Moves between objects:
ro: zunu->kiso, zoti->nili, zenu->runa, regu->maki, nuno->mupa, viti->dane, baga->nuri, loto->dizu, mupa->tefe, mufu->samo, tema->zisa, levu->leda, mida->geno, nufo->viti, mevu->keka, muta->tema, gula->rika, susi->kora, peva->mebe, pofu->zena, zena->ruva, nebo->pifa, runa->mevu, leda->kidu, lege->zisi, zisi->nobi, labe->tozu, geva->gula, ledi->levu, nobi->kaga, tefe->simi, rubo->ropu, kiso->dusi, keka->zunu, kidu->mufu, vala->devo, pege->nufo, devo->dibu, kora->moda, duga->nifi, kede->fone, lido->susi, zese->sope, nuri->geva, ropu->fera, mito->nuno, tade->pege, maki->kede, ruva->duga, boko->nebo, zisa->tide, pifa->lege, dusi->boko, gigo->vula, feso->zilo, pupu->kova, kaga->tiru, rika->lido, ritu->beki, samo->pupu, faso->baga, tide->regu, beki->labe, dibu->loto, sope->fupe, luri->vego, dane->gigo, nifi->luri, zilo->mida, simi->rivu, rivu->pofu, kova->ritu, moda->sega, geno->faso, mebe->muta, nili->peva, fupe->sisu, sisu->zenu, niti->rubo, dizu->zoti, tiru->feso, vula->zese, fera->mito, sega->ledi, vego->vala, tozu->niti, fone->tade
du: zunu->zese, zoti->nifi, zenu->viti, regu->zoti, nuno->beki, viti->tide, baga->nobi, loto->ruva, mupa->labe, mufu->susi, tema->dibu, levu->gula, mida->pifa, nufo->zisa, mevu->gigo, muta->devo, gula->feso, susi->geno, peva->vego, pofu->ropu, zena->fera, nebo->zenu, runa->dane, leda->rika, lege->mevu, zisi->keka, labe->leda, geva->tiru, ledi->geva, nobi->zunu, tefe->tozu, rubo->samo, kiso->sope, keka->vula, kidu->lido, vala->rivu, pege->tema, devo->pofu, kora->faso, duga->nuno, kede->peva, lido->mida, zese->fone, nuri->kaga, ropu->pupu, mito->ritu, tade->muta, maki->nili, ruva->mito, boko->sisu, zisa->loto, pifa->runa, dusi->fupe, gigo->maki, feso->boko, pupu->moda, kaga->kiso, rika->zilo, ritu->ledi, samo->kora, faso->zisi, tide->dizu, beki->levu, dibu->zena, sope->tade, luri->tefe, dane->regu, nifi->mupa, zilo->nebo, simi->niti, rivu->rubo, kova->sega, moda->baga, geno->lege, mebe->vala, nili->luri, fupe->pege, sisu->nufo, niti->mufu, dizu->duga, tiru->dusi, vula->kede, fera->kova, sega->nuri, vego->simi, tozu->kidu, fone->mebe
ze: zunu->kaga, zoti->maki, zenu->pifa, regu->gigo, nuno->nifi, viti->runa, baga->sega, loto->tide, mupa->luri, mufu->rubo, tema->nufo, levu->labe, mida->susi, nufo->zenu, mevu->zisi, muta->pege, gula->leda, susi->samo, peva->fone, pofu->dibu, zena->loto, nebo->mida, runa->lege, leda->tozu, lege->faso, zisi->baga, labe->tefe, geva->levu, ledi->beki, nobi->nuri, tefe->vego, rubo->pofu, kiso->tiru, keka->nobi, kidu->niti, vala->muta, pege->sisu, devo->tema, kora->pupu, duga->zoti, kede->zese, lido->mufu, zese->kiso, nuri->ledi, ropu->zena, mito->duga, tade->fupe, maki->vula, ruva->dizu, boko->zilo, zisa->viti, pifa->geno, dusi->feso, gigo->keka, feso->rika, pupu->fera, kaga->geva, rika->kidu, ritu->nuno, samo->ropu, faso->moda, tide->dane, beki->mupa, dibu->zisa, sope->dusi, luri->peva, dane->mevu, nifi->nili, zilo->lido, simi->vala, rivu->devo, kova->mito, moda->kova, geno->kora, mebe->tade, nili->kede, fupe->boko, sisu->nebo, niti->rivu, dizu->regu, tiru->gula, vula->zunu, fera->ruva, sega->ritu, vego->mebe, tozu->simi, fone->sope
vo: zunu->keka, zoti->dizu, zenu->sisu, regu->tide, nuno->mito, viti->nufo, baga->faso, loto->dibu, mupa->nuno, mufu->kidu, tema->muta, levu->ledi, mida->zilo, nufo->pege, mevu->runa, muta->mebe, gula->geva, susi->lido, peva->nili, pofu->rivu, zena->pofu, nebo->boko, runa->zenu, leda->levu, lege->pifa, zisi->lege, labe->beki, geva->nuri, ledi->sega, nobi->zisi, tefe->mupa, rubo->niti, kiso->zunu, keka->mevu, kidu->leda, vala->vego, pege->tade, devo->vala, kora->susi, duga->ruva, kede->maki, lido->rika, zese->vula, nuri->baga, ropu->rubo, mito->fera, tade->fone, maki->regu, ruva->zena, boko->dusi, zisa->tema, pifa->nebo, dusi->kiso, gigo->dane, feso->tiru, pupu->samo, kaga->nobi, rika->gula, ritu->kova, samo->mufu, faso->geno, tide->zisa, beki->ritu, dibu->devo, sope->zese, luri->nifi, dane->viti, nifi->duga, zilo->feso, simi->tefe, rivu->simi, kova->pupu, moda->kora, geno->mida, mebe->peva, nili->zoti, fupe->sope, sisu->fupe, niti->tozu, dizu->loto, tiru->kaga, vula->gigo, fera->ropu, sega->moda, vego->luri, tozu->labe, fone->kede

The rows follow the links: the fewer symbols apart two objects are, the more alike their rows tend to be.

Each row is also shifted at random along 5 hidden directions that mean nothing.

Some objects, each with a row of numbers:
ritu	[  24   41   23  -42   18    8   21   -2   67  -94   86   52   79   11   48  -26   21  -70   14 -145   26    6 -107  -39   14  -86  -63   -2  131  -41  115  -41   78  174  -42  -11  -72  -22   19 -179  -46]
samo	[ 157    2   70    5   38  -26   23  -44  -36  -91   73  -20   87   23    1  -56  -21  -14  120 -118   58   20 -127  -67   -2 -160  -60   19  115 -120  127  -41   13  203   -3  -74  -49   58   47 -100  -15]
loto	[-165 -161   87  -13  -60 -195  107  -38   32 -224  -24   52  -79  -29  -17  146  -59  121 -222  -37   25  -68  -41   -1  173   75  201  -47  -30 -304  -89  -66  -90   44  154  120 -155   13   25  206   85]
maki	[ 105  -62   85  110   39  -66  -59  -69   -9 -104  109   87   83   46  -26   53  -77  110  -89   85  -48  -34  245   44   29   92   41  -66  -76 -132 -110   -4  -28  -47  122   82  -28   72   13  242  155]
dane	[  18   34   73  190 -128   49  -63   -5  -43  151   89  -49    3  -49 -108   13   30  -31  -18    5  -47   39  156   61  -31    3  -65  -71  -59    3  -30   91   75 -114   75   99  -54  153    4   32   74]
zese	[  84  214  -23   58 -192   25  -31  -26   63   51   52  -56   29 -111  -61   -3   54 -119  -28   30  -50    7   74   82    8   69 -155   -2  -38  167  -40  112   58    2   58   51   14    4  -77  -84  -84]
kova	[ 103   85  -10   13  -46   20   53   -5  -33  -32   27  -75    7  -66 -120  -25  -46 -163  -24 -108  -34   91 -186   -5    3 -133 -171   12   66   24   94   -4  140  265  -22   95  -33  -40   20 -152  -53]
kiso	[-157   84  112   45  -88  -58    2   82    9  163  -74  -28   60   66   79   32  143  165   43   26  -88  -91  112   51   71  -76  157  111  -96   42  -23   67   10 -327  -47  -81   61   64   60   35  -51]
mebe	[ -24   86  -70  -88 -132  -11   39  -17   21  -10 -126   31  -23 -138 -100   42  107 -173 -156   38  101   29   68   11   39  115   14  -26  -10   25  -60  -23   37  -11   36    1 -100   16    9 -110   64]
tozu	[  89 -163   13   52  206   83  -98    3   71  -13  219   90   59  154   63  -54  -83   39   31 -103  -66   -3   15  -17  -56  -52  -26 -104  105  -66   69  -11   81   50  -75   75   -6  -20   19   20   28]
kede	[  -3   14  -41    5    8   10 -114 -127  -94   -5   17    2   94  -25  -49  -54    3  -44   87  124   73   -8  162   -2  -35   85  -89  -57  -70   40  -47   32  -66  -34   92 -120  -24   67  -15   36   98]
feso	[ 101   71  -13  -25   -2  -27   88   64  -10  -60  -77  -47  -99    1   54   21  -70   92   32   64  -23    4  -72   -9  -22   46   40  131  -35   52   -9  -23 -104   74   -8   19  171  -86  -61  113  -90]
zisa	[  77   -2  -17   34  -34    8  -14  -30    4  -48    9   61   -3  -71  -99   74  -19  -73 -212   77  -29   44  192   74   27  137  -11  -41  -48    0 -116   -7   78    5   61  171  -26  -10   -9  109  130]
dibu	[  -8  -83  -94 -151   67  -72  -60  -82  -50   29 -157   36   35   18  -58  -39   74  -40    7   78   85  -24    2  -20   40   22   85  -43  -73   18  -68  -47  -52 -133   14 -172  -55  -22   76   -4   89]
fupe	[-125   51  -54   52  -55  131 -135  -51   48  101  121  -14   20  -12   77  -73   33  -50  167   69   23  -30  107    1 -115  106 -138  -74   19  165    9   99  -49  -70   44  -59   44   49 -125  -59  -87]
devo	[  59  -96  -78 -182   66 -115  -38 -101    6  -70 -108   60   17   24  -25  -21   19  -14   -8   53   97  -54  -31  -23   59   41   88  -51  -47  -26  -88  -43  -77  -33   45 -128  -52  -52   33   43   53]
zisi	[ 203   -6   40  112   39   67    9  169   67  179   -1   16  -68   76   64   47   -7  140  -18   41  -83   22   86   52  -65   36  132   73   -8   50  -21   28   28 -206  -97   96  155   -8  -15  103  -32]
kora	[ 170   69   63  -12  148   20   55   83   -6 -135   21  130   91   84  142    6  -18  108  -27   -5   -2   25  146  -32  -21  -12  117  141   78  -59   53  -93   12   31 -132  -12  118  -32   53    4   66]
ledi	[-239  -53   76   70  133   32   47   16  -90 -196   78   53   22   23  113   17 -118   88   13  -28   -1   20   28  -72  -46  -30   -7   62   53 -100   83  -77  -49  172  -55   57   32   -3   -5   69   64]
lido	[  81   24   41   20  102   90   77  122  -16  -63   21  100   29   43  136    9    8   73    4  -26   74   48   91  -50  -87   17  102  107  121  -73   82  -93  -22   36 -119  -27   80   44   32  -63   54]
regu	[ -13  -17   42   56    8  -43  -34  -45    1 -122   64   97   66  -13    9   54  -18   44 -144   77  -19  -34  243   36   45  140   59  -33  -64  -84  -89  -16  -15  -43   76   85  -35   38   -7  149  137]
fera	[ 180  -76    5 -101   93 -134  -43  -86   84 -135  101   13   83  108   -4  -35  -88   42   20  -70  -66  -54 -181   -1  103 -106  -36  -54   -8  -34    8   -2   18  158   29    3  -25 -119   29   42  -68]
nufo	[ 130   48   87  113 -112  -74  -27  -84  -40    0   77  -47   57  -26  -74   11    7   12   49   14   32  -37   93   13   26   18  -53  -58  -39  -83  -12   44  -38   -9  145  -43  -83  147   16   33   35]
lege	[  86  -38  -73   51   -4  158  -43   87   71  148   63  -42 -150   34  138  -63   -9   40  240    5  125   -3  -56  -60 -180   80  -13  -54  125   43   80   36 -155  -53   -4 -114   78   86 -141  -80 -130]
zoti	[ -11 -242  -22   11   18  -18  -21  -80  -15  -55   56   18 -101  -10   -6    8  -39   23   49  -24  215  -28  -46 -109  -49   94   70 -176   97 -258    8  -48 -165   23  154  -82 -178  155   -9   43  110]
peva	[-205    4  -10  -70  -84  -46   45    8   26  -29 -128  104    5  -82   -1   69  159  -58 -170    8  103  -23  141    7   77  103  143  -14   15  -81  -61  -60   -4 -151    0  -36 -133   88   70  -79  107]
viti	[ -23   84   37   87 -178   -4  -27  -72  -35   14   50  -64   23  -94  -64   -1   32  -68   57   -8   59  -34   61   14  -21   30 -113  -50    2  -20    4   64  -21   15  139  -53 -100  135  -24  -62   -4]
nuri	[  89   52    6   26  -28   45  115   81  -74  -10  -81  -82 -106  -55    8   -1  -31   11  108  -25  114   79 -146  -91  -86  -44   12   87   87  -61   99  -58  -98  139   -6  -72   48   71  -31  -71  -20]
vula	[ 212   -4   53  156  -64   62  -93  -20   75   89  200    5   43   38    8  -31    3   22   99  -12   40  -19  141   21  -74   62  -50 -108   48  -33   10   71  -22  -60  111  -20  -44  145  -46  -11  -16]
muta	[ 115  -69 -100   11  -20   91  -64  -54   15   32   37   20  -71  -74  -99   -8  -15 -148  -19   34  135   55   54  -19 -107  166  -69 -160   55  -38  -25  -21  -28   62  102   14  -97   76  -61  -33  100]

In each set, the symbols that take the first to the second take the third to the fourth, perhaps in another order. Give the fourth.
Answer with the object's name.
[ 112  168   68   51 -196 -115   52   41   -5  121  -86 -139  -26  -33  -82   41   48   55    1   17 -145  -26  -52  103   91  -93    8  113 -145  107  -60   92   54 -106   35   22   80  -16   19   47 -118]
: [ 179   84   41  140   29  108  100  171 -120  135 -106  -44  -79  -70 -130   69  -37  -54 -163   28 -150  169   79   53  -55  -62   27  136  -35   62   -4  -37  211   -7 -152  250  145  -44   60   43   99]
:: [ 231  115   19  -41    5   18   98   91  -30    1 -110   -3    2   -5   64  -26   49   20  108  -26  154   54  -52  -81  -49  -35   90  137  113  -46   90  -86  -86   45  -63 -179   64   72   28 -137  -14]
: tozu

[-112   36   -3   66  -53   74   89  143   53   47  -30  -35 -151  -38   69   84  -35   76  -82   39  -95   19   10   50  -38   81   53   78  -13   75  -32   39  -13  -42  -43  188  126  -69  -99   76  -92]
: [  25   11  -42   88  -28  109 -138  -50   66   58  192  -37    4   15   75  -81  -46  -17  189   36   51  -30   69    1 -131  120 -155 -108   36  103   20  100  -99    2   82  -48   22   61 -149  -26  -96]
:: [  48   39   84   45   -4  -46   78  -10 -104 -101   23  -71   42  -35  -77   -1  -78  -43    6  -88  -46   54 -138  -29   26 -168  -99   53   23  -87   85  -22   72  239   -7   63  -23   -3   52  -25   10]
: baga

[-242   18   39   13  141   55    5   -1 -190   24  -67   26  117   25   21  -48   20    2   62    9  -56   51   82  -40  -23 -153  -38  106  -37   32   82  -51   77  -17 -152  -57   53    3  108  -36  109]
: [  -2  102    7  -51   19  -31   37  -56 -113 -124  -33  -61   80  -27  -18  -74  -32  -69  103  -44   35   41 -143  -66   11 -150 -116   84   41   -9  111  -51   -2  244  -19 -111  -14  -24   56 -117  -11]
:: [-269   32   82  118 -128  -48    2  -11   -8    5   62  -94  -53  -17   28   44  -46  103    5   34 -137  -57   23   61   43   22  -54   14 -106   57  -41  110  -40  -40   81  110   40  -17  -85  148  -95]
: keka

[ -88   44  -52   62 -107  117   61  114   60  116   -7  -74 -182  -62   53   28   -8    3   46   -9   13   18  -76    3 -103   88  -21   25   49   92   18   64  -51  -12   -3   64   59    9 -114  -42 -138]
: [ 172  -33   22  149  -65   89  -12  103   15  238   54 -128 -154   16  -32   14  -28   61   94   -9  -52   28  -53   21  -95   -2    0  -32    9   35   15   85  -14 -104   15   62   66   78  -52   40  -72]
:: [  72   -8  -23   -6   19    5  -63  -67   15  -91   46  106   63  -16    6   19    7   -7  -89   72   63  -11  218   18   -5  148   16  -51  -29  -25  -71  -22  -38  -22   68   11  -29   29  -19   70  127]
: tema

[ 124   30  -30  -13   20  -10  -62  -68   11  -57   16  100   79  -25  -24    6   18  -37  -81   97   47    0  211   39   -3  139    4  -48  -30    9  -80  -14  -10  -33   68   -3  -22   16  -17   53  118]
: [ 192  -54   -7  -58  -37 -141   27  -54  -19  -43 -100   -7  -27  -32 -143   48   14  -14 -104   21   48    9  -56   11   93   19   91  -52  -65 -122  -96  -44  -25   -2  107  -12 -110   15   68   76   90]
:: [ 145  -23   42  121  -15   -3  -79   -9  -44  209   47 -131  -39   75  -40  -38  -29  106  192   45  -60  -27   -5   19  -50  -63  -31  -18  -83   63  -14  106  -45 -156   68  -63   78   76  -31  108  -55]
: zese

[-267 -136   46  157   59  139   15   71  -33   49  153   -8  -48    9  -23   28  -77  -57  -76 -146 -112   72  -15   -6  -58  -85  -85  -84   95  -70   97   -3  161   81  -76  236  -62   24    6  -23   55]
: [  60   -8   71   61  135    2   34   -4 -108 -136   43   20   54   45   22  -10 -139   77   -2    0  -66   52   19  -29  -15  -80  -19   81   12  -59   46  -60   32  168  -62   73   86  -42   28   89   71]
:: [  46   82   29  -58  114  -30    9  -47 -104 -150  -31   20  146   32   64  -61  -30   19   99    1   33    9  -13  -56   14 -115  -36  113   15   -3   82  -82   -9  151  -75 -123   68  -26   52  -50   37]
: gula

[  38  103  -44   44   -8   96 -141  -21   37  167   65   10   91   32   37  -83   92  -20  119   92  -49  -23  186   65  -63   60  -90  -14  -64  210  -24  107   33 -174  -24  -59   94   26  -48  -45  -42]
: [ 222  165   54   54 -206  -92   -9  -58   -6   15   17  -58   90  -64 -119    5   65  -65   14   18   20  -10   62   49   73  -21  -74    8  -45    8  -28   63   27   14  127  -45  -63   98   24  -47  -16]
:: [  54  154  120   67 -177 -167   25  -72  -29  -93  -20  -29  116  -82  -94   48   44    7  -89   32  -25  -40   96   59  145  -14   10   43 -114  -43  -74   39   18   10  137    3  -65   59   43   61   37]
: tide

[ -40  -19  103   51  129  -23   19    8 -141  -57    3   15  116   69   16   -9  -35   85    9  -15  -81   38   55  -22   12 -153   22  100  -14  -75   55  -60   60   44  -94   10   49    5  122   70  113]
: [  26   71   63   14   40  -51   67  -18 -116 -102   -6  -44   90   -5  -39  -27  -41  -20   45  -55  -27   41  -79  -29   28 -166  -65   95   13  -56   83  -48   44  182  -38  -29    8  -12   69  -25   23]
:: [ 156   27   -2  101 -124  -46  -45 -135 -113  -30   64 -142  -31  -98 -187  -19 -116  -93   55   69   21   34  -24   23  -21   47 -192  -98  -88  -14  -40   72  -38  185  218   43  -56   71  -47   99   49]
: pege

[   3  115   21  -39  -34    9   76  137   96    1  -65   34  -42   21  164   48   62  114  -28   25  -27  -35   42   26    5   65  132  138    9   83  -16   -4  -53 -104  -80    8  145  -59  -65    3 -119]
: [ -20  107   44  -27   54  -17   55   -7 -128 -131  -59  -27   93  -29  -21  -25  -56  -29    5    9  -49   54  -45  -13   17 -118  -82  131  -23   30   48  -47   50  167  -86   -2   73  -81   44  -14   35]
:: [-275   68   56   41  -83   55   76  158   89  145  -58   43  -41   12  174   64  143  122  -18  -17  -23  -53  101   26   11   38  173  104   23   31   22   24  -30 -271 -106   -8   54   63   -9  -56  -83]
: moda

[ -60  111  -51  -47   22   34   47   68 -106   85 -197  -85  -62  -39    2  -13    8   13   63  115  -43   47  -25   24  -49  -15   12  146 -106  184  -14    5  -26  -61  -92  -40  186  -91  -17   33  -36]
: [  33    3   50   88  -44   65    4  119   47  219   -3  -30  -65   54   80   14   65  114   87  -13    0  -26   32   19  -56    2   92   28   27   25   20   51  -30 -224  -40  -34   70  100  -20  -13  -69]
:: [ -56  -91    0  -32  110  -54  -34  -50   22  -59   75   23   49   71  -29   -5  -77    0  -73  -57 -153  -31  -91   34   73  -90  -59  -40  -46   10   -5    7  114   86  -44  124  -10 -144   31   63  -31]
: pupu

[  25   19  -82  -11   42  121    3   79   24   66  -16  -48 -109   10  105  -41  -39   47  137   78   47   22  -36  -25 -125   92   -6   54   24  137   15   21 -121  -16  -48  -52  156  -39 -112    1  -93]
: [ -13  114  128   93 -135  -54   -5   27  144  -63  143   66   93   13  115   64   58  106  -97  -10  -69  -98  189   81   82   79   59   28   -7  -26  -50   60    3  -84   56  101    7   21  -34   57  -65]
:: [ 169  177   63   -4 -107  -51  210  108    8 -159 -100  -20  -52  -92   15   71    8    1  -95  -58   43   64 -100  -17   46  -14   73  183   79  -65   45  -84  -15  192  -52   48   41  -33    3  -79  -45]
: boko

[ -27    7  -84 -118  133   26  -86  -61   -5   50    2   17  101   46  -39  -85    8 -125    6    7 -123    9  -58   37    8  -99 -130  -14  -56  191    8   22  162   35 -120    9   48 -170   44  -78  -36]
: [ -47   83   59    7   25    5   32   22  -55   42  -45    8  123   18  -38  -23   77  -70  -30  -87  -76   46   -8    7   40 -192  -41   82   20   16   85  -27  171   18 -145    3  -14    7  127 -144   25]
:: [ 124   49   93   73  -63  -67  170   84  -73  -87  -77  -82 -109  -51  -17   79  -81  101  -21  -31   19   68 -139  -27   22  -53   86  131   40 -139   40  -46  -71  142   25   66   53   17    2   77  -14]
: kaga

[-214  -80   49   99   78   89    0   14 -132   48   51  -35   12    8  -27  -36  -42  -45   68  -80  -26   71  -41  -55  -61 -163  -88  -26   72  -55  127  -13   89   72  -77   31  -37   82   69  -65   68]
: [  73  -55   42  -91  145 -108  -58  -51   74  -87   69   93  154  150   52  -29   -8   83  -38  -59 -110  -76  -30   28  105 -110   42    6  -24  -28   -3  -19   84   -3  -78   -2    7 -111   72   42  -15]
:: [-267   46   25   20  -44   -4  125  115   23 -111  -53  -24 -131  -32  132   92  -62  129  -72   33  -60  -20  -34   10   11   96   91  123  -19    4  -22  -16  -88   42  -23  146  129  -88 -115  129  -84]
: gula

[ 127   10   53  101  -16    6  -92  -25  109  -22  198   22   60  102  117  -26  -48  139  106   36  -14  -85  128   26  -33   88  -11  -42   -8   -2  -23   78 -102  -47   91  -21   54   48  -93   93  -70]
: [-136   -6  -34    9   49   55   46   51 -151   88 -143  -86  -84  -24   24  -14  -38   63  122   85   -2   55  -56  -30  -94  -16    4  116  -44   94   23   -5  -94  -45  -60  -52  143   -3  -37   55    0]
:: [ 108   19  -18  -26   64   38  -19   16   74  -30  100   45   81   49   -2  -26  -23  -84  -41  -90  -67   20  -61   13   12  -91  -86  -19   62   32   50  -10  151  124  -95   75   -9  -96   27 -105  -49]
: vego

[-106  -92  -21  -39  109    0  -45  -46   46  -81  117   36   39   75   27  -20  -84  -14  -32  -53  -96  -34  -83    9   24  -62  -83  -70   16   23   20    1   82  119  -51  103  -13 -120   -4   14  -36]
: [ -16  -48  152   74  131   -4   15   66  -21   34   61  112  165  129   63   -1   59  106  -34 -121  -76    6  122  -10   44 -184  126   58   68 -137   81  -58  146 -115 -150    2  -33   74  174  -43  104]
:: [ -24   69   -1  -29  -17  -19  104   33 -103  -46 -131  -80  -98  -44   39   -6  -42   67  126   30   61   29 -141  -56  -35  -17   28  130    6    1   42  -29 -135   87    1  -81  102  -13  -32   28  -51]
: zisi

[-159   -7   59   10  -35  -13   83   12  120 -211  157   42    7  -20   81   47  -43  -34 -104 -179  -16  -18 -129  -36   57  -45  -50  -20  152 -112   94  -45   54  245  -29  148 -103  -53  -14 -109  -81]
: [  22   60   44   -4   51  -37   52  -49 -115 -151  -21  -34   83   -7  -17  -35  -67  -11   71  -41   -5   51 -108  -62   13 -129  -86   87   11  -31   82  -47    2  221  -37  -52   39  -39   48  -27   27]
:: [   1   41  -10   47  -25   14 -108  -64    9   46  104  -61   30   36   56  -67  -28   69  202   71   -8  -65   26   24  -45   35 -101  -28  -61  120   -7  110 -103  -49   87  -85   78   20  -86   46 -101]
: gigo

[ -71 -104   62  -72  200  -46  -63  -17   97  -76  117  155  174  191  154  -23   26  110  -31  -66  -83  -91   71   15   75  -87   92   -5   27  -42    9  -41   69  -76 -119  -16   -2  -77   72   30   11]
: [  77  110  -98  -78  -42   14  -53 -101  -16  -68  -37   39   59  -94  -68  -21   31 -144  -49  129   71   20  138   22  -14  146  -94  -38  -46  102  -70    9  -23   41   74  -39  -15  -21  -42  -37   64]
:: [  64   37  -22   45  118   84   21   12 -151  -57    4  -37  -30  -20  -66  -27 -155  -55   13   44  -71  116  -14  -26  -84  -51 -143   64   -5   64   35  -28   70  203  -75  125  123  -78  -13   51   74]
: luri

[ 198   24   21   73   48   41   13   28 -103   93   14  -78   37   -4 -165  -34  -32 -119   14  -79  -97  110  -99   14  -19 -183 -134    4   14   22   78    6  197  133  -74   93    7  -11   90  -76   39]
: [ -41   67   10   -5   47   89   -9   56  -23  132  -13   33  106   16  -46  -40   91 -133  -53  -61 -122   61   41   33    3 -157  -56   29   18   97   61   -2  245  -29 -186   41    2  -35  106 -162   38]
:: [-120   22   43   46  -51  -67  -35  -97  -73  -97   24   11   82  -36  -11   11   14   27    3   69   39  -57  167   10   35   58  -13  -26  -83  -51  -48    7  -64  -20  117  -38  -62   79    1   80   82]
: pege

[ 231    9   91  108  -30  -79  -56  -25   20   79   84  -70   30  109   18  -13  -40  194  147   30  -84  -76   29   39   31  -51   39   20  -95   -9  -37   75  -69 -117   89  -52   82   57  -13  149  -75]
: [  -4  114   28   14 -184  -16  114  110  146  -62   17  -51 -149  -49  128   77   -9   66  -20  -43   35  -44 -107    3    6   96   56   66   76   -9   26   23 -118   58   37   64   27  -19 -138  -47 -200]
:: [  84  -19  -14  105   36   73   77   85 -202  159 -125 -155 -160  -49 -122    1 -104   17   73   61  -47  138 -101   -8 -105  -74  -26   87  -57   36   32    2   12   21  -24   63  130   16    5  106   54]
: susi

